Each row is followed by its class number.
[ 494  343  353  254  -77   79   75 -431  -21  148  220  162  -56  128
  -83 -215  -14  205  -21 -148  507  424  -42 -154    1 -230  196  144
  122  410  493 -665  516 -258 -315] => 7
[-390   49  186  -98  -26 -283  -96  207 -208 -157  269 -320   22  -45
 -687  352  384 -535   -1  209  140 -275  208   85   51   71  -90  140
  463 -291 -495  106 -149  -79 -116] => 0
[ 526 -198 -163   54   44  -12   12  148  267  -83  -91  -71 -292   86
 -100 -231  391  -27  -23  172   58 -214  -99  342  -73  287 -349  -25
    9  -75  -87  549   27  309  138] => 0
[  49 -320 -363  607   34 -134 -160  215  -47   92 -298  124  -49  224
 -422  376   23  417 -225 -248  148 -704  337  -90 -510  261  -12 -146
 -220   22 -121 -304  116    2 -196] => 8
[ 227  149  109   27  547  166  409 -493  -85  401  262  686  275  157
 -410  255  -97 -188 -163  111 -346   34 -239   33 -131  -74  154  100
   99  364  -89 -397  108  115  297] => 6
[-124  -94   62  194 -100  203  -58 -180  -18   68  -30 -204  172  179
   82   45  -97   15   46  -41   -7 -259  -69 -212  154 -280   57  -91
 -160  144  -73  -85   33   19 -214] => 0
[-401 -316   72  155 -214  260 -164   90  146  156  -91 -483  545  247
 -168 -238  184  305 -175 -176  245 -540  165 -181  358 -397  249 -184
   16   98 -202 -164  -13 -164 -301] => 5
[ 504   23  -55  264 -168  206   52 -406  345  137   54   62   68  161
  153 -331  -97 -232  168  -20 -115    4 -130  -46  204 -444  288 -130
  -78  266  -59   47   -1 -142  108] => 2
[ 330   51  802 -119  -97  -50   -1 -304   20    4   93  420 -161   23
  283  100  120   54  -80 -174  453  362 -219  229   -9   99   18  181
  262  136  187 -400  169  342   96] => 4
[ -75 -148 -210  154   84  -58 -108  298 -130 -133   87 -109  203   92
  -97   -7  -26  246  -60   58  124 -105  129  -46 -250  323   88  397
  101  -24  -50 -206  164  -53 -261] => 2
[ 844  -19  723  436 -167   -8  -75 -115  105 -166  190 -125  -48   83
   90 -140  291 -196  141 -202  -55 -235   -3  -18 -111   63 -157  -20
 -383 -146 -146   44  -56  297 -203] => 0
[-180  -47  100 -229  360  140   95  186 -115  -42  -73  405 -103  141
 -614  363  -35  242 -155   31  166 -272  -11  -70 -271  170  -19  -23
  176  206  -78 -128  217   97   11] => 2
[-579   23   89 -216 -516  182 -280   -4    5 -155  -58 -539   64  -83
  355 -247 -245  -74  120   47  -35  166  -18 -220   96 -202  239  -45
  347  -29   -4  320 -142 -152 -315] => 0
[ 172   68  628  212 -229 -192   28 -404 -179  251   89   50  211  -67
 -267  611  310 -257  -57 -282  248  -10  225  153 -123  -91  199  106
   82    8   -2 -710  205    6   63] => 3
[ 468  127 -170  333  395   56  323 -116   -9   37   95  354  262   49
 -142   80 -223  141  -91  -38   -2  -55  255 -226  263  -23  157  -22
 -105  309  -16 -234  254  -89   64] => 4
[ 257  194  406  438  -66   65   10   54 -212  -53 -141  318  -80  -58
 -245  146  -15  -32   34 -111  185  -92  268  -68 -333   -6  216 -107
   45  164  -46 -225   82  -52 -352] => 7
[  15   26  205  358 -366 -203 -115  -80  -91   27   55  -97 -156  144
  131 -106 -154  -49   61 -207  543  -62  160  -26  181  -42   -3 -131
 -130   91  138 -516   44   32  -62] => 2
[-717  221  323 -402  362   74  190 -137 -317 -398  119  164 -131 -350
 -383  186  -54 -185   31  267  369  311  181   63  225 -108   76  186
  770  165  173  -42   25  -42  -40] => 0
[ 612  111 -369   43  443   24  300 -210  151  171  -36  392  -52   60
 -275  117   41  -86 -107  304 -182   42  -13  -84  186   42 -412  189
   -8  221  105  385  151  160  102] => 4
[  28 -106  -50  199  -48   31 -248  136  219 -269   37  -91  415  242
    6  272  -16  159   54  -51 -339 -559  107 -104  -48   -7   87 -110
 -149  -87 -480  317  -93  -77  -51] => 3
[-555  269  -69 -626   49 -331   48 -119 -198   84  170  255  144   56
  365  409 -291   70  105  132 -363  200 -312  324 -272  220   97  148
   17 -139  -47 -263  -27    4  240] => 1
[ 154   40  471   98  262  237   22  231 -170 -357  160  -73 -153   11
 -658  -23  535 -180   14  -62  299 -103   54 -236   17  109 -229   52
   13  -18 -160 -126   77  -97 -341] => 1
[ 336   75  431 -116  226   47  194 -341  283    0  121  385  378   49
  -16  547   52 -142    9  -96   -5   12   16  117  361  -54  114  119
  101  208  -42 -254  276   90  398] => 7
[-147  130 -450 -150  -54 -127  -73   11  -13  -68 -107  113  439   13
  597 -140 -478  235   81  186 -560 -148  111  -12 -127  -72  300  -81
 -310  -71 -186  343 -204  -99  -62] => 3
[-331 -199 -156  312  -43  224    8  111 -221  136 -135 -270  160   75
 -752  199  175   42 -237 -286  110 -606  277 -336  163   -2 -183 -438
 -223  138   36 -510 -107  -88  123] => 1
[-264   82   -7  277  209  239  -79   23 -250 -427  246 -456  570 -172
   42  -53  249  177  -31   -6  383 -134  224  -44   85 -113   90  230
  156  -21 -181  171   27 -268 -384] => 3
[ 511  218  457 -196 -205  121  -42 -105  219   27  -86  448 -180  -66
  142  -83  123 -317   -6   36  181  155  124   82  139 -430  113  271
  316  179   56   23   57   64  -38] => 8
[-210   37  275 -523  125  -28   25  -96   18  296  -93  257  239  -95
  346 -279 -106 -252 -122  247 -199   60  -50  166    8 -166  247  385
  175  141  -90 -158  -87  101  -62] => 3
[ 750  -38  232  277  -56   91  145 -262  423  -23  124 -379  132   96
    2 -224  198 -159   76   44  -28 -195   15  -77  434  -74  -62   28
  -63  158 -138  316  208  171  122] => 4
[ -53  405 -396  138  533   90  386 -189 -169 -218  191  626  115  -16
 -249  -77 -322  261  -14   59   22  299  270 -208  121 -327  167  147
  402  394  310  -12  215 -352 -170] => 1
[ 610  204 -285 -160  179 -199  120  327  102 -142 -202  637   10 -163
  396 -119  235  -33  -46  239  -29  294  -77  312   28   99  -33  531
  104   32  -40  350    0    2  171] => 4
[ 179   96  517  203    0   11 -277  197  280 -255  -71   20  124   21
  -48  125  301 -216   56   90  161 -417   92   78   98 -192 -106   75
   25    5 -413  399 -195  -40 -189] => 2
[ 464  220  185  485 -624 -210 -184   33  -76    5  107 -261 -425 -232
  -53 -442  427 -501  184  -45  400  242  147  128  -35 -457  125  211
  272  -94   50 -144 -139 -262 -230] => 6
[ 527  289  528 -191  132  115  121  124   91  183   67  213  332 -256
  -34  153   -9 -327   98  296 -258  327 -137    3   37  -27    0  388
  -12   40  -60  255  -49   -1  -31] => 2
[ -69  -43  422 -132   64  148   58  -99  -85 -244  -60 -120  351   96
 -107  370  126   -8  -92   37  -19 -353  -32  -82  202  188  -18  -50
  -41  114 -182 -236  206  239  277] => 5
[ 249  170  517  -50  210 -137 -236  244  309 -453  251  355 -161  -57
   50 -258  108   91  193  173  215   29  141  234    2 -184  -31  372
  444  -96 -233  479 -217  -60 -495] => 3
[ 208  -78  -64  -39 -155 -165  -71   10  145  132    9   -1 -119   98
  271 -222   20 -164   23  133   -3   47 -126  171    7   94  -19  242
   -2  -34 -151  102  -68  192   80] => 3
[  31  -86 -542  514  101  -67  -85  135  103  269 -143  214 -155  112
  -61 -231 -223  136 -141  108  -54  102   49  -44 -192    8 -145   16
  179   90  117  214 -111 -150 -271] => 5
[  17  266  236 -899  428   30  111 -385  137   43  173  379  -45  -74
  425 -189 -378  107   86  278 -107  569 -366  -79   28  -48  -89  386
  197   58  214  192  110   13 -310] => 5
[ 187  124 -148 -291  603  198  180  341   27 -511  -83  442 -258  -76
 -239  233  -58  217   93  158 -207 -297   77  -90 -179  224 -126  -90
 -349   25 -247  533  -15  125  174] => 4
[-130   96   37  -53  -47 -227 -212  175   29  -50  -16  242  -62   96
  268  117 -465  -12  100  199  -44  -66  -66  -58  -92   20 -112  256
  135   55 -121  173 -107   57 -205] => 3
[ 127  281  218 -385  562  106  304 -202 -182  -11  272  299  111 -213
 -235  107   65 -117  -42  149 -149  354 -131  -75 -156  108  -82  340
   44   51  116  -25  131   -2  -12] => 6
[ 394  357  350  -99   39 -187  170 -206  -90  145   81  101   17 -126
  -97  266   35 -206   71   -1  -49  125 -113  -96  123   13 -180  168
 -173   65   40 -209   71    1   78] => 3
[-424  311 -163 -204 -200  -39  120   13 -345  439 -240  258 -170  -96
   94 -284 -149 -249   69   91 -218  355  -74  -57 -172 -406  212  210
  -63  183  324 -488 -114 -301 -264] => 1
[-559   93   62 -159  331  311   40  138 -302  -38  -75  350  187  -57
 -719  410 -233  250 -210   -8  377 -145  324 -300  218   14 -182 -247
  388  334  248 -438   93 -200 -211] => 6
[-101  142  139  -88  143 -165 -108   85 -104 -186  236  512 -214  104
  -47  258 -413  138   85   24   45   28    0   23 -265  124 -204 -159
  -35  -66   87  -14  -94   94   -8] => 6
[-259 -268  -82   14  256   31   75  368  -81  153  -14 -308  254   92
 -362  113  292   68 -158  143 -128 -365  -28   76 -150  383  -41  100
 -169 -127 -389   96    7  154  -30] => 4
[ 672   78  -74  339 -165 -420  -23 -132  205 -113  296 -337   62  -71
  348 -112  355  -73  174   60  -63  217  -38  412 -104  186  150  205
  -12 -296 -182  120  180  -73  146] => 6
[ 281   47 -233 -167  470 -162  156 -143  -60   11  286   87  -31   82
 -178  250  300  -17  -34  -23 -200  -81 -329  142 -234  364 -344  -90
 -478 -300 -253  134  -48   94  284] => 2
[-305    2  -39 -203 -172   62  -35   69   97 -240  -76 -117 -263   27
  122  -28 -189  -34  191    2 -737 -187   25 -197 -145 -235  232 -159
 -319 -194 -232  387 -286  166  250] => 5
[-205  -29   16  248  461  214  316 -310 -171   36   15  -63  442  116
 -316  307 -181  218 -121  -63  -69 -254 -188 -234  350  127 -176 -421
 -199  408  209 -511  323  -79  267] => 4
[  69   89 -176 -340   99   29   65  201  239  218   94   81  632   70
  262  104 -317  130  123  242 -856  280 -357  -75  103    5  -59  110
 -186 -181  -48  511 -112 -161   13] => 5
[ 113   26 -287  224  -38   11 -153   85  -27 -102  -46  430 -110  161
   23   40 -164  261   -6    5  228  -89  -91  170 -299   91 -129 -141
  160  150  109    4    8  -65  -45] => 6
[ -16 -184   89  -76 -174  -41 -187   23   25   36  -22 -390   98   65
 -181  119  493   58  -89 -135 -177 -155 -213 -134 -151   32  -92   -1
 -309 -327 -143   -2  -59  -31  -64] => 8
[ 350  -69 -122  189   79 -104   59   34   -1  109  227   73  101  199
  200   53   33  -13   -5  230   -9   13 -220  238 -123   83   81  497
  149   62 -197  -94  295  237  105] => 6
[ -46 -416   50  339  343 -206 -106  345   91  184 -106   51  274  199
 -273  267  133   52 -170  -12 -193 -741  -10  119 -155  331 -355 -197
 -413 -152 -362   16 -202  185  -27] => 4
[-487 -296  279  346 -499 -173 -303  143  -82  205 -200 -155  -56  211
 -508  217   71 -274 -161  -95  395 -394  199  -99  264  -81  -69 -246
  317   97  -46 -549 -144   21  -80] => 0
[ 193  402   80  323  -11  129 -226  105   36 -105   80  312 -282  -98
   33 -420 -152   86  139  -15  458  324   48 -120  -55 -412  -47 -142
   68  133  220  198 -216 -487 -620] => 7
[ -43   24 -429  386 -127  115  154   -8  -45  -69 -214  418 -156   66
  184  -70 -403   74   39 -156  239   46  195   65  255 -117   79 -190
   74  393  410 -408   98  -60  332] => 8
[  54   16   47  129  340   12  170  194 -137   10  -20  496   30  -28
  -46   85 -462  147  -49 -132  254 -124  313 -119  -61  102  -45    3
 -277  183  245 -343   99   40  -65] => 8
[-147  -52  675   77  -79 -213 -263  276   -8  -51  178 -180  234  -40
 -257  455  165 -261  196 -153 -160 -144 -164  -83   48  140 -158  -50
 -277 -368 -327 -278 -351 -164 -134] => 2
[ 570  244  375   19  117  -21  235 -129   38   84   32  580 -105   45
 -222  273   18  -86   48 -310    4  -28  -27 -207  315  -78   85  -78
 -229  180 -121 -564    3   34  200] => 7
[ 256  142  626 -116 -231 -351 -280  116  156 -227  225   23   76   88
  -79  280  487 -186  169   24  426  108  -79  151  -35  -70  -64  560
  341 -237 -223   99  123 -131 -461] => 7
[-244  -38  -57 -140  477   28  144 -192   -2  110  172   23  116  -18
  -56   72   87  -60  -67  191 -145  240 -290    0  106  -17 -147  333
  125   54   55    6   65  -18  -12] => 4
[ 410  -51  145   74  189  -56    5  -63  265  -18  116  259 -138  125
  -64  136 -171   -6   50    3 -245   10 -130 -180  139  -26  -84  -46
 -215   50  -85   37   23  115  239] => 3
[  30  342  296  375 -158 -225  -32  -38 -357  -44    0  101 -137 -107
 -350 -104   97  -44    1   87  366  123   79   39 -449  -60   75  127
  498  121   38   10   55 -221 -553] => 3
[ 400 -183 -401   -8  353 -126   61  210   -7  -25  -28   -9 -150   63
  -64   68  -98  112  -23  224 -444 -182 -219  -61 -345  573 -495   57
 -342 -130   16  305  129  243   73] => 4
[ 274  120 -272    6  317  -70   78  163   59  -65  166  287  192 -138
  148  -72 -139   21   99  170 -221  297  -45  -46   65 -160    6  328
  109  -34   24  234   29 -250 -150] => 6
[ 413  708  333 -143  189   48  336 -144 -160 -182  240   74  109 -285
  145 -344 -252 -211  292  102 -294  445 -199 -336  256 -173  197   97
  -72  139   -4  -61   28 -416 -233] => 8
[-562  210  337 -138   28  142  -94   20 -269 -108   27   -7  127 -122
 -188   31 -262 -163  -15  167  125  -24  -15 -220  -56 -228  212   45
  204  209   48 -324  -30 -263 -166] => 8
